[[150 148]
 [126 134]
 [131 134]
 [127 134]
 [142 129]
 [118 130]]
->
[[148 134 134 134 129 130]
 [150 126 131 127 142 118]]

[[129 142 139 152]
 [117 129 149 136]
 [119 131 147 137]
 [131 140 125 140]
 [130 143 137 152]
 [118 126 144 131]
 [127 128 131 129]
 [119 130 146 137]
 [122 130 131 125]
 [126 118 120 109]]
->
[[152 136 137 140 152 131 129 137 125 109]
 [139 149 147 125 137 144 131 146 131 120]
 [142 129 131 140 143 126 128 130 130 118]
 [129 117 119 131 130 118 127 119 122 126]]

[[115 142 116 140 126 129 123 135 124 152 113 119 155 121 127]
 [146 130 150 130 142 125 120 123 138 111 130 147 110 145 125]
 [110 115 113 102 114 126 130 120 111 110 128 113 112 110 110]
 [120 135 116 131 116 127 133 122 117 110 130 116 101 108 112]]
->
[[127 125 110 112]
 [121 145 110 108]
 [155 110 112 101]
 [119 147 113 116]
 [113 130 128 130]
 [152 111 110 110]
 [124 138 111 117]
 [135 123 120 122]
 [123 120 130 133]
 [129 125 126 127]
 [126 142 114 116]
 [140 130 102 131]
 [116 150 113 116]
 [142 130 115 135]
 [115 146 110 120]]

[[132 129 121 128 144 136 129 140 132 107]
 [126 118 130 133 142 130 135 120 127 153]
 [124 132 127 118 130 125 131 133 130 132]
 [134 130 128 129 113 138 123 127 129 121]]
->
[[107 153 132 121]
 [132 127 130 129]
 [140 120 133 127]
 [129 135 131 123]
 [136 130 125 138]
 [144 142 130 113]
 [128 133 118 129]
 [121 130 127 128]
 [129 118 132 130]
 [132 126 124 134]]

[[133 144 134 119 131 139 119 134 109 130 129 110]
 [121 111 118 127 121 113 142 117 119 144 149 138]
 [113 117 141 131 147 128 140 125 138 112 131 140]
 [113 113 129 122 108 118 143 136 136 134 142 123]
 [142 121 113 126 126 115 132 110 107 145 106 142]
 [118 148 138 111 113 130 135 131 135 147 112 140]
 [130 117 116 147 131 108 131 115 137 130 113 145]
 [131 142 115 109 109 126 117 141 114 116 139 114]]
->
[[110 138 140 123 142 140 145 114]
 [129 149 131 142 106 112 113 139]
 [130 144 112 134 145 147 130 116]
 [109 119 138 136 107 135 137 114]
 [134 117 125 136 110 131 115 141]
 [119 142 140 143 132 135 131 117]
 [139 113 128 118 115 130 108 126]
 [131 121 147 108 126 113 131 109]
 [119 127 131 122 126 111 147 109]
 [134 118 141 129 113 138 116 115]
 [144 111 117 113 121 148 117 142]
 [133 121 113 113 142 118 130 131]]

[[130 129 137 117 120 118 127 115]
 [130 127 114 141 140 145 126 154]]
->
[[115 154]
 [127 126]
 [118 145]
 [120 140]
 [117 141]
 [137 114]
 [129 127]
 [130 130]]
---
[[104 143 105 137 112]
 [114 133 131 135 148]
 [128 134 118 104 126]]
->
[[104 143 105 137 112]
 [128 134 118 104 126]
 [114 133 131 135 148]]

[[126 130 129 123 128]
 [130 150 125 137 127]
 [143 152 126 125 122]]
->
[[130 150 125 137 127]
 [143 152 126 125 122]
 [126 130 129 123 128]]

[[129 139 153 149 128 156 127 147]
 [123 126 113 115 123 117 140 135]
 [131 123 122 123 130 119 122 113]
 [122 128 118 121 122 123 140 139]
 [124 126 119 119 123 119 135 129]
 [130 136 149 145 129 149 124 138]
 [123 127 117 117 123 119 139 136]
 [130 129 133 133 130 132 124 127]
 [127 128 128 132 128 130 128 129]
 [131 125 127 128 132 123 120 114]
 [123 126 114 116 123 117 140 135]
 [128 133 139 138 128 141 129 139]]
->
[[123 126 113 115 123 117 140 135]
 [123 126 114 116 123 117 140 135]
 [123 127 117 117 123 119 139 136]
 [122 128 118 121 122 123 140 139]
 [124 126 119 119 123 119 135 129]
 [131 123 122 123 130 119 122 113]
 [131 125 127 128 132 123 120 114]
 [127 128 128 132 128 130 128 129]
 [130 129 133 133 130 132 124 127]
 [128 133 139 138 128 141 129 139]
 [130 136 149 145 129 149 124 138]
 [129 139 153 149 128 156 127 147]]

[[105 119 134 116 110 134 116 115 122]
 [139 129 116 138 145 118 144 138 138]
 [137 133 133 130 129 129 128 129 126]
 [101 116 107 121 132 125 128 133 136]
 [146 134 123 139 143 121 140 137 134]]
->
[[101 116 107 121 132 125 128 133 136]
 [139 129 116 138 145 118 144 138 138]
 [146 134 123 139 143 121 140 137 134]
 [137 133 133 130 129 129 128 129 126]
 [105 119 134 116 110 134 116 115 122]]

[[136 129 126 124 120 138 138 124 125 127 127 125 131 126]
 [102 131 133 122 136 101 104 124 133 124 129 125 127 121]
 [109 127 128 121 139 103 106 127 133 126 127 126 128 120]
 [123 124 110 144 135 122 122 127 127 128 125 129 132 147]
 [110 129 131 109 137 112 113 128 133 130 129 127 128 112]]
->
[[123 124 110 144 135 122 122 127 127 128 125 129 132 147]
 [136 129 126 124 120 138 138 124 125 127 127 125 131 126]
 [109 127 128 121 139 103 106 127 133 126 127 126 128 120]
 [110 129 131 109 137 112 113 128 133 130 129 127 128 112]
 [102 131 133 122 136 101 104 124 133 124 129 125 127 121]]

[[127 141 125 131 118 118 114 130]
 [109 146 119 133 118 124 123 148]
 [106 144 118 133 121 127 129 141]
 [146 110 137 123 138 133 133 122]]
->
[[106 144 118 133 121 127 129 141]
 [109 146 119 133 118 124 123 148]
 [127 141 125 131 118 118 114 130]
 [146 110 137 123 138 133 133 122]]
